Below is a small trained network, with its code and all its weights. Each question gives an input and a class and asks what happens when units are switched off, that is, made to give their printed mean instead of their output.

import numpy as np


def w(rows, s, z=0):
    codes = np.array(rows[::2]) - 128.0
    scale = np.full(codes.shape[1], s)
    scale[-1] = z or s
    return codes * scale


def norm(h):
    return h / np.sqrt((h * h).mean(-1, keepdims=True) + 1e-5)


def f(y):
    return np.maximum(y, 0)


def log_softmax(a):
    a = a - a.max(-1, keepdims=True)
    return a - np.log(np.exp(a).sum(-1, keepdims=True))


def net(x, mask):
    res = np.array(x, float).reshape(1, 4) / 4 @ E
    u = 0
    for l in range(3):
        y = f(norm(res) @ A[l][:, :-1].T + A[l][:, -1])
        res = res + np.where(mask[u : u + 13], y, B[l][:, -1]) @ B[l][:, :-1]
        u += 13
    return log_softmax(norm(res)[-1] @ U[:, :-1].T + U[:, -1])


A, B = {}, {}
E = w([
[160,140,56,148,108,231,118,125,183],'x0',
[187,95,84,194,94,40,82,127,163],'x1',
[167,170,194,172,189,123,126,141,169],'x2',
[87,123,214,173,2,169,104,132,130],'x3',
],0.0028)
A[0] = w([
[212,63,101,118,206,68,169,109,139,157],'0.n0',
[189,233,242,177,215,160,128,154,182,38],'0.n1',
[121,161,165,50,142,196,182,191,73,4],'0.n2',
[131,122,103,112,122,244,126,125,209,52],'0.n3',
[139,166,160,87,135,222,199,146,109,72],'0.n4',
[97,166,138,56,132,173,172,181,147,45],'0.n5',
[169,113,66,130,126,235,126,131,222,89],'0.n6',
[89,106,71,23,2,141,140,113,59,89],'0.n7',
[87,159,153,88,143,234,217,191,119,40],'0.n8',
[165,152,134,126,160,127,159,165,130,110],'0.n9',
[160,48,130,229,96,90,91,126,118,74],'0.n10',
[119,41,47,60,106,125,131,134,95,68],'0.n11',
[60,170,182,32,160,130,204,158,106,112],'0.n12',
],0.0028,0.0034)
B[0] = w([
[93,161,137,88,64,150,128,136,195,251],'0.n0',
[152,1,179,173,187,158,187,149,165,189],'0.n1',
[60,152,162,129,181,148,112,64,92,154],'0.n2',
[192,142,148,129,109,119,140,139,65,177],'0.n3',
[114,144,119,152,148,138,84,77,124,180],'0.n4',
[106,145,117,155,163,127,98,82,91,150],'0.n5',
[204,157,172,98,94,94,153,128,78,211],'0.n6',
[175,65,181,158,209,157,164,143,175,203],'0.n7',
[81,168,114,173,184,137,48,50,103,182],'0.n8',
[101,109,122,106,91,137,114,145,147,153],'0.n9',
[151,144,120,119,129,118,76,84,168,179],'0.n10',
[141,85,170,147,150,146,148,124,170,174],'0.n11',
[134,158,118,157,140,116,49,39,128,215],'0.n12',
],0.0041,0.0027)
A[1] = w([
[128,75,75,176,90,82,136,138,119,56],'1.n0',
[87,145,186,84,147,31,155,168,52,5],'1.n1',
[204,168,144,74,84,87,76,90,197,105],'1.n2',
[169,189,62,169,123,234,145,218,105,1],'1.n3',
[77,111,191,197,66,137,95,120,128,111],'1.n4',
[75,113,210,122,164,18,127,135,63,72],'1.n5',
[77,4,48,79,108,162,167,88,32,90],'1.n6',
[134,127,51,63,227,147,169,97,100,111],'1.n7',
[213,137,203,198,199,109,106,97,110,127],'1.n8',
[73,114,139,177,63,197,144,117,119,96],'1.n9',
[133,110,176,78,88,156,241,185,137,151],'1.n10',
[153,177,115,182,114,168,142,140,87,114],'1.n11',
[145,45,141,137,143,135,162,149,120,84],'1.n12',
],0.0036,0.0023)
B[1] = w([
[128,129,177,165,217,129,96,124,120,159],'1.n0',
[218,146,96,117,64,176,174,106,78,169],'1.n1',
[46,128,150,122,159,151,112,83,62,223],'1.n2',
[188,101,164,127,87,110,175,78,29,162],'1.n3',
[109,177,110,49,132,83,155,173,186,228],'1.n4',
[253,136,82,149,59,234,195,94,75,223],'1.n5',
[168,85,244,205,183,141,163,148,182,182],'1.n6',
[77,167,185,121,68,58,145,213,140,238],'1.n7',
[78,46,67,66,71,142,134,120,102,251],'1.n8',
[103,154,206,88,136,49,169,161,169,185],'1.n9',
[101,135,106,119,150,86,22,72,116,164],'1.n10',
[125,115,125,105,97,99,151,86,117,163],'1.n11',
[91,99,137,88,146,158,88,80,138,149],'1.n12',
],0.0037,0.0029)
A[2] = w([
[254,177,109,157,77,180,157,134,66,65],'2.n0',
[169,135,70,68,191,91,133,169,140,130],'2.n1',
[156,103,106,150,75,89,82,125,161,125],'2.n2',
[178,79,130,140,86,46,95,129,147,184],'2.n3',
[74,207,149,75,73,64,146,248,185,88],'2.n4',
[79,96,123,57,126,54,161,119,71,218],'2.n5',
[105,126,92,102,139,99,152,176,107,52],'2.n6',
[130,16,164,204,183,161,172,177,164,54],'2.n7',
[108,176,73,96,171,80,165,220,131,47],'2.n8',
[135,138,84,204,131,72,31,116,121,45],'2.n9',
[45,74,136,49,31,173,50,64,118,182],'2.n10',
[126,134,133,145,129,131,115,155,112,98],'2.n11',
[149,105,63,183,116,65,19,121,130,1],'2.n12',
],0.0041,0.0023)
B[2] = w([
[184,88,88,80,65,55,216,87,25,194],'2.n0',
[88,131,227,140,37,121,139,153,139,180],'2.n1',
[69,138,237,85,153,154,182,74,99,184],'2.n2',
[112,168,150,79,183,228,168,111,88,226],'2.n3',
[115,170,83,91,130,133,175,236,186,188],'2.n4',
[164,132,75,194,98,201,68,129,177,228],'2.n5',
[124,151,175,128,121,151,131,159,148,137],'2.n6',
[168,13,178,172,163,99,96,182,164,173],'2.n7',
[68,168,120,127,17,95,122,179,208,156],'2.n8',
[70,192,39,153,219,155,69,74,63,156],'2.n9',
[154,145,4,142,196,60,117,171,143,255],'2.n10',
[104,142,156,143,123,116,149,132,131,128],'2.n11',
[54,179,194,136,194,200,121,108,76,164],'2.n12',
],0.0037,0.0042)
U = w([
[61,200,138,123,198,174,96,58,87,171],'0',
[207,124,122,101,65,136,186,91,60,178],'1',
[87,187,143,101,80,116,145,214,207,166],'2',
[147,20,197,143,173,146,129,146,165,152],'3',
[146,109,11,152,150,94,72,148,131,138],'4',
[124,117,116,169,93,70,69,133,120,31],'5',
[138,127,119,168,102,88,72,140,119,13],'6',
[128,123,112,197,92,82,80,135,120,3],'7',
],0.012,0.0053)

Each question gives the input, the list of numbers given to net, and the class t.
The units are the neurons (one row each of A and B). Each row of codes is followed by its name. A weight is (code - 128) times the scale printed after its matrix; where a second scale follows, it is the last column's (A, B and U).
mask holds one flag per neuron, layer by layer. A switched-off neuron (its flag False) gives its mean, the last column of its row in B, instead of its output. The means were averaged over made-up inputs and are rounded, as every weight is.
A unit's drop is (log p(t) with every unit on - log p(t) with that unit switched off) / (log p(t) with every unit on - log p(t) with every unit switched off).
The circuit of an input: a set's keep is (log p(t) with only the set's units on - log p(t) with every unit switched off) / (log p(t) with every unit on - log p(t) with every unit switched off). Starting from the 12 units with the biggest drops (on a tie, the unit counted first), units are removed one at a time, each time the one whose removal leaves the highest keep (on an exact tie, the one counted first), for as long as the keep stays at least 0.8.
units of the circuit, in order: the units of the circuit, biggest drop first
most important unit: the unit with the biggest drop
k most important neurons: the k neurons with the biggest drops, biggest first
top k neurons in layer l: the k neurons of layer l with the biggest drops, biggest first
drop of u: that unit's drop, to one decimal
input [5,4,-1,1], class 1: units of the circuit, in order : (0.n6)
input [4,7,-8,6], class 3: top 2 neurons in layer 0 : (0.n7, 0.n12)
input [5,-6,-7,-7], class 2: units of the circuit, in order : (1.n7, 2.n8)
input [-4,3,6,5], class 3: top 2 neurons in layer 1 : (1.n7, 1.n5)
input [-5,5,7,-4], class 3: top 3 neurons in layer 0 : (0.n1, 0.n12, 0.n6)
input [4,3,6,5], class 3: units of the circuit, in order : (0.n1, 2.n7)
input [4,-2,0,3], class 1: units of the circuit, in order : (0.n3, 2.n0)
input [-4,-4,-5,6], class 2: 2 most important neurons : (1.n4, 0.n1)
input [4,4,1,0], class 0: 3 most important neurons : (1.n5, 0.n10, 1.n2)
input [4,6,2,-7], class 2: units of the circuit, in order : (0.n12, 0.n0, 2.n1)
input [-5,2,2,-6], class 2: units of the circuit, in order : (0.n0, 2.n1)
input [8,7,-6,0], class 1: units of the circuit, in order : (2.n0, 0.n6)
input [1,8,8,0], class 0: top 2 neurons in layer 0 : (0.n7, 0.n10)
input [1,-3,1,3], class 4: units of the circuit, in order : (2.n10, 1.n8, 2.n3, 0.n0)
input [-8,-2,2,4], class 1: units of the circuit, in order : (1.n5)
input [7,0,5,-8], class 2: units of the circuit, in order : (1.n7, 2.n1)
input [-7,7,-1,-6], class 0: top 3 neurons in layer 0 : (0.n6, 0.n0, 0.n3)
input [0,-4,6,-6], class 2: top 3 neurons in layer 0 : (0.n7, 0.n0, 0.n11)
input [-4,-4,-1,-5], class 2: 2 most important neurons : (1.n7, 0.n6)
input [0,-1,6,-6], class 2: most important unit : 1.n7
input [-1,-3,1,-3], class 4: top 4 neurons in layer 2 : (2.n10, 2.n3, 2.n2, 2.n12)
input [1,7,3,8], class 2: top 3 neurons in layer 0 : (0.n12, 0.n8, 0.n4)
input [-6,7,5,5], class 0: top 2 neurons in layer 0 : (0.n10, 0.n6)
input [-3,-6,-7,-3], class 3: top 2 neurons in layer 0 : (0.n7, 0.n11)
input [-4,-6,0,-8], class 2: drop of 1.n7 : 1.1
